Below is a small trained network, with its code and all its weights. Each question gives an input and a class and asks what happens when units are switched off, that is, made to give their printed mean instead of their output.

import numpy as np


def w(rows, s, z=0):
    codes = np.array(rows[::2]) - 128.0
    scale = np.full(codes.shape[1], s)
    scale[-1] = z or s
    return codes * scale


def norm(h):
    return h / np.sqrt((h * h).mean(-1, keepdims=True) + 1e-5)


def f(y):
    return y / 2 * (1 + np.tanh(0.7978845608 * (y + 0.044715 * y**3)))


def log_softmax(a):
    a = a - a.max(-1, keepdims=True)
    return a - np.log(np.exp(a).sum(-1, keepdims=True))


def net(x, mask):
    res = np.array(x, float).reshape(1, 6) / 4 @ E
    u = 0
    for l in range(3):
        y = f(norm(res) @ A[l][:, :-1].T + A[l][:, -1])
        res = res + np.where(mask[u : u + 4], y, B[l][:, -1]) @ B[l][:, :-1]
        u += 4
    return log_softmax(norm(res)[-1] @ U[:, :-1].T + U[:, -1])


A, B = {}, {}
E = w([
[165,96,141,64,130,163,140,157,107,106],'x0',
[144,196,131,142,183,112,135,135,113,94],'x1',
[115,130,13,118,184,187,198,60,187,150],'x2',
[41,224,168,29,152,181,93,48,56,240],'x3',
[98,144,130,137,118,98,119,124,177,135],'x4',
[69,116,177,254,125,183,222,217,180,101],'x5',
],0.0072)
A[0] = w([
[104,113,131,170,127,121,152,218,128,140,163],'L0N1',
[226,92,141,100,109,100,125,77,179,63,216],'L0N2',
[142,163,80,159,85,218,201,176,199,155,107],'L0N3',
[2,164,203,123,155,240,164,183,118,163,3],'L0N4',
],0.0071,0.0045)
B[0] = w([
[63,37,195,153,109,215,137,194,88,59,232],'L0N1',
[2,142,120,206,205,121,105,147,123,175,254],'L0N2',
[121,183,127,123,193,157,136,193,155,128,232],'L0N3',
[141,59,63,102,217,23,88,167,74,136,253],'L0N4',
],0.0089,0.0047)
A[1] = w([
[170,114,201,127,132,185,196,145,175,103,2],'L1N1',
[83,128,215,160,112,55,38,151,36,115,122],'L1N2',
[116,55,150,117,198,38,169,136,126,175,64],'L1N3',
[119,193,204,1,118,150,124,78,129,167,223],'L1N4',
],0.0086,0.0011)
B[1] = w([
[136,225,175,97,81,204,177,10,159,167,155],'L1N1',
[183,60,181,3,113,104,88,73,137,53,254],'L1N2',
[193,165,107,122,79,58,36,167,113,121,196],'L1N3',
[108,215,156,172,92,125,175,83,133,157,195],'L1N4',
],0.011,0.0095)
A[2] = w([
[91,204,25,131,148,109,69,252,89,238,90],'L2N1',
[96,170,248,111,67,76,88,162,123,79,171],'L2N2',
[102,159,226,92,89,121,126,156,45,50,205],'L2N3',
[86,24,2,26,196,14,96,155,126,86,254],'L2N4',
],0.0058,0.0022)
B[2] = w([
[150,141,90,210,215,107,168,107,45,220,182],'L2N1',
[217,127,185,107,10,145,147,145,135,142,210],'L2N2',
[155,94,109,212,98,196,94,151,161,116,211],'L2N3',
[172,117,59,55,201,65,136,174,108,134,255],'L2N4',
],0.013,0.0084)
U = w([
[171,76,141,50,101,92,84,186,123,86,186],'0',
[115,134,32,171,188,103,150,141,89,175,187],'1',
[122,70,196,186,9,205,147,149,149,78,69],'2',
[3,142,150,152,170,215,190,164,210,114,170],'3',
[161,174,217,97,14,152,108,51,130,150,4],'4',
[59,210,105,124,100,150,185,36,105,189,110],'5',
],0.015,0.002)

Each question gives the input, the list of numbers given to net, and the class t.
The units are the neurons (one row each of A and B). Each row of codes is followed by its name. A weight is (code - 128) times the scale printed after its matrix; where a second scale follows, it is the last column's (A, B and U).
mask holds one flag per neuron, layer by layer. A switched-off neuron (its flag False) gives its mean, the last column of its row in B, instead of its output. The means were averaged over made-up inputs and are rounded, as every weight is.
A unit's drop is (log p(t) with every unit on - log p(t) with that unit switched off) / (log p(t) with every unit on - log p(t) with every unit switched off).
The circuit of an input: a set's keep is (log p(t) with only the set's units on - log p(t) with every unit switched off) / (log p(t) with every unit on - log p(t) with every unit switched off). Starting from all 12 units, units are removed one at a time, each time the one whose removal leaves the highest keep (on an exact tie, the one counted first), for as long as the keep stays at least 0.8.
units of the circuit, in order: the units of the circuit, biggest drop first
top k neurons: the k neurons with the biggest drops, biggest first
k most important neurons of layer l: the k neurons of layer l with the biggest drops, biggest first
input [7,-2,6,3,-7,-5], class 5: units of the circuit, in order -> (L0N4, L1N4, L1N2)
input [6,-8,3,-1,7,-7], class 1: units of the circuit, in order -> (L1N2)
input [-1,-7,-7,3,-5,-5], class 4: top 2 neurons -> (L1N4, L0N4)
input [-6,4,-4,7,4,6], class 0: units of the circuit, in order -> (L0N4, L1N2)
input [3,8,7,0,-4,2], class 3: top 4 neurons -> (L0N4, L1N3, L2N4, L0N2)
input [1,-8,1,6,3,-1], class 5: units of the circuit, in order -> (L1N2, L1N4)
input [1,-8,-1,2,-6,-5], class 4: top 2 neurons -> (L0N4, L1N4)
input [5,-4,2,2,6,-3], class 5: units of the circuit, in order -> (L1N2, L0N4)
input [4,-3,8,0,-8,-1], class 1: top 2 neurons -> (L0N1, L1N4)
input [3,-6,0,-4,4,1], class 2: top 2 neurons -> (L0N4, L0N1)
input [8,3,6,3,4,-7], class 5: top 3 neurons -> (L1N4, L0N4, L1N2)
input [1,-4,-7,6,-2,0], class 4: top 2 neurons -> (L1N4, L0N2)
input [3,-4,2,-3,1,6], class 3: units of the circuit, in order -> (L1N2, L0N3)
input [5,-1,-7,-7,-3,1], class 2: units of the circuit, in order -> (L0N4, L2N4)
input [2,1,-7,1,3,-7], class 4: 2 most important neurons of layer 0 -> (L0N4, L0N1)
input [1,4,-3,0,-5,8], class 2: top 2 neurons -> (L0N1, L1N1)
input [5,-1,-3,5,-3,-5], class 4: units of the circuit, in order -> (L1N4)
input [4,-4,-8,2,0,-1], class 4: top 3 neurons -> (L0N4, L1N4, L1N2)
input [8,6,4,0,-5,-8], class 1: top 2 neurons -> (L0N2, L1N2)
input [2,2,3,2,-4,5], class 1: top 2 neurons -> (L0N4, L1N2)
input [-4,-7,3,-7,-3,-8], class 1: top 2 neurons -> (L1N2, L0N2)
input [2,-7,-6,-8,6,1], class 2: 2 most important neurons of layer 0 -> (L0N4, L0N1)
input [3,1,5,0,8,-3], class 1: 2 most important neurons of layer 1 -> (L1N2, L1N1)
input [-5,7,3,-8,1,2], class 3: most important neuron of layer 0 -> (L0N4)
input [3,0,5,-6,-1,-1], class 1: top 2 neurons -> (L0N2, L1N2)
